Below are the code and all the weights of a small trained network. Each question names an input and a class and asks about switching units off, where a switched-off unit gives its printed mean instead of its output.

import numpy as np


def w(rows, s, z=0):
    codes = np.array(rows[::2]) - 128.0
    scale = np.full(codes.shape[1], s)
    scale[-1] = z or s
    return codes * scale


def f(y):
    return y / 2 * (1 + np.tanh(0.7978845608 * (y + 0.044715 * y**3)))


def log_softmax(a):
    a = a - a.max(-1, keepdims=True)
    return a - np.log(np.exp(a).sum(-1, keepdims=True))


def net(x, mask):
    res = np.array(x, float).reshape(1, 6) / 4 @ E
    y = f(res @ A[0][:, :-1].T + A[0][:, -1])
    res = res + np.where(mask, y, B[0][:, -1]) @ B[0][:, :-1]
    return log_softmax(res[-1] @ U[:, :-1].T + U[:, -1])


A, B = {}, {}
E = w([
[185,174,100,154,160,156,206,201,101,140,102,142],'x0',
[140,124,135,189,120,120,118,94,62,255,163,159],'x1',
[75,74,149,95,102,99,146,137,175,188,180,160],'x2',
[144,124,107,179,162,248,106,165,129,96,138,178],'x3',
[79,77,126,148,135,124,144,162,104,63,115,126],'x4',
[111,131,88,135,170,96,115,154,63,115,128,43],'x5',
],0.013)
A[0] = w([
[132,146,128,115,138,120,50,99,111,131,183,140,62],'neuron 0',
[156,141,116,141,179,130,154,145,134,4,75,136,110],'neuron 1',
[103,94,190,166,134,116,84,66,118,192,133,165,174],'neuron 2',
[198,193,81,172,165,155,112,123,125,168,135,120,122],'neuron 3',
[146,161,74,124,115,69,145,137,125,125,124,117,182],'neuron 4',
[222,185,121,147,192,143,162,146,84,178,86,136,85],'neuron 5',
[59,87,155,149,125,139,140,124,174,98,183,165,1],'neuron 6',
[137,143,149,117,111,40,173,103,119,218,175,140,136],'neuron 7',
[125,137,214,64,107,180,126,95,223,134,174,182,84],'neuron 8',
[103,116,116,119,116,95,179,180,140,206,132,127,59],'neuron 9',
],0.011,0.0042)
B[0] = w([
[65,107,86,139,148,1,160,137,186,75,182,130,170],'neuron 0',
[68,230,160,14,137,111,125,175,158,120,141,69,231],'neuron 1',
[123,156,177,24,156,139,136,135,144,85,115,89,243],'neuron 2',
[125,118,75,203,123,146,127,126,62,151,125,126,218],'neuron 3',
[167,142,141,80,100,131,130,189,168,125,177,180,175],'neuron 4',
[175,115,121,143,64,204,155,85,110,183,108,206,232],'neuron 5',
[173,186,130,180,108,179,129,142,56,148,156,125,182],'neuron 6',
[66,117,201,2,174,135,57,117,200,77,146,89,253],'neuron 7',
[179,182,93,152,60,203,172,141,87,145,67,176,250],'neuron 8',
[96,147,147,87,174,120,126,154,155,73,184,85,181],'neuron 9',
],0.0093,0.015)
U = w([
[222,193,144,209,106,196,129,164,82,122,82,211,228],'0',
[66,63,91,231,254,103,56,146,40,123,200,78,1],'1',
[62,195,220,7,173,69,99,171,187,26,128,60,148],'2',
],0.0054,0.003)

Each question gives the input, the list of numbers given to net, and the class t.
The units are the neurons (one row each of A and B). Each row of codes is followed by its name. A weight is (code - 128) times the scale printed after its matrix; where a second scale follows, it is the last column's (A, B and U).
mask holds one flag per neuron, in row order. A switched-off neuron (its flag False) gives its mean, the last column of its row in B, instead of its output. The means were averaged over made-up inputs and are rounded, as every weight is.
A unit's drop is (log p(t) with every unit on - log p(t) with that unit switched off) / (log p(t) with every unit on - log p(t) with every unit switched off).
The circuit of an input: a set's keep is (log p(t) with only the set's units on - log p(t) with every unit switched off) / (log p(t) with every unit on - log p(t) with every unit switched off). Starting from all 10 units, units are removed one at a time, each time the one whose removal leaves the highest keep (on an exact tie, the one counted first), for as long as the keep stays at least 0.8.
circuit, biggest first: the units of the circuit, biggest drop first
top k neurons: the k neurons with the biggest drops, biggest first
drop when u is switched off: that unit's drop, to one decimal
input [-6,-6,8,-3,0,0], class 0: circuit, biggest first => (neuron 8; neuron 6)
input [-4,-1,2,6,1,7], class 1: circuit, biggest first => (neuron 7; neuron 2; neuron 8)
input [-4,-7,1,7,3,-7], class 0: circuit, biggest first => (neuron 8)
input [-5,8,-8,7,6,-3], class 1: circuit, biggest first => (neuron 8; neuron 3)
input [-4,2,-3,3,-7,1], class 0: top 3 neurons => (neuron 7; neuron 1; neuron 9)
input [-5,8,-7,3,4,5], class 1: top 2 neurons => (neuron 8; neuron 0)
input [-1,0,1,4,-2,4], class 1: top 2 neurons => (neuron 8; neuron 5)
input [-2,-5,4,-6,0,-6], class 0: top 2 neurons => (neuron 8; neuron 1)
input [5,-1,0,-3,-1,-5], class 0: drop when neuron 1 is switched off => 0.2
input [-1,-1,4,1,5,0], class 0: drop when neuron 7 is switched off => 0.5
input [0,3,2,6,-2,7], class 1: drop when neuron 9 is switched off => -0.1
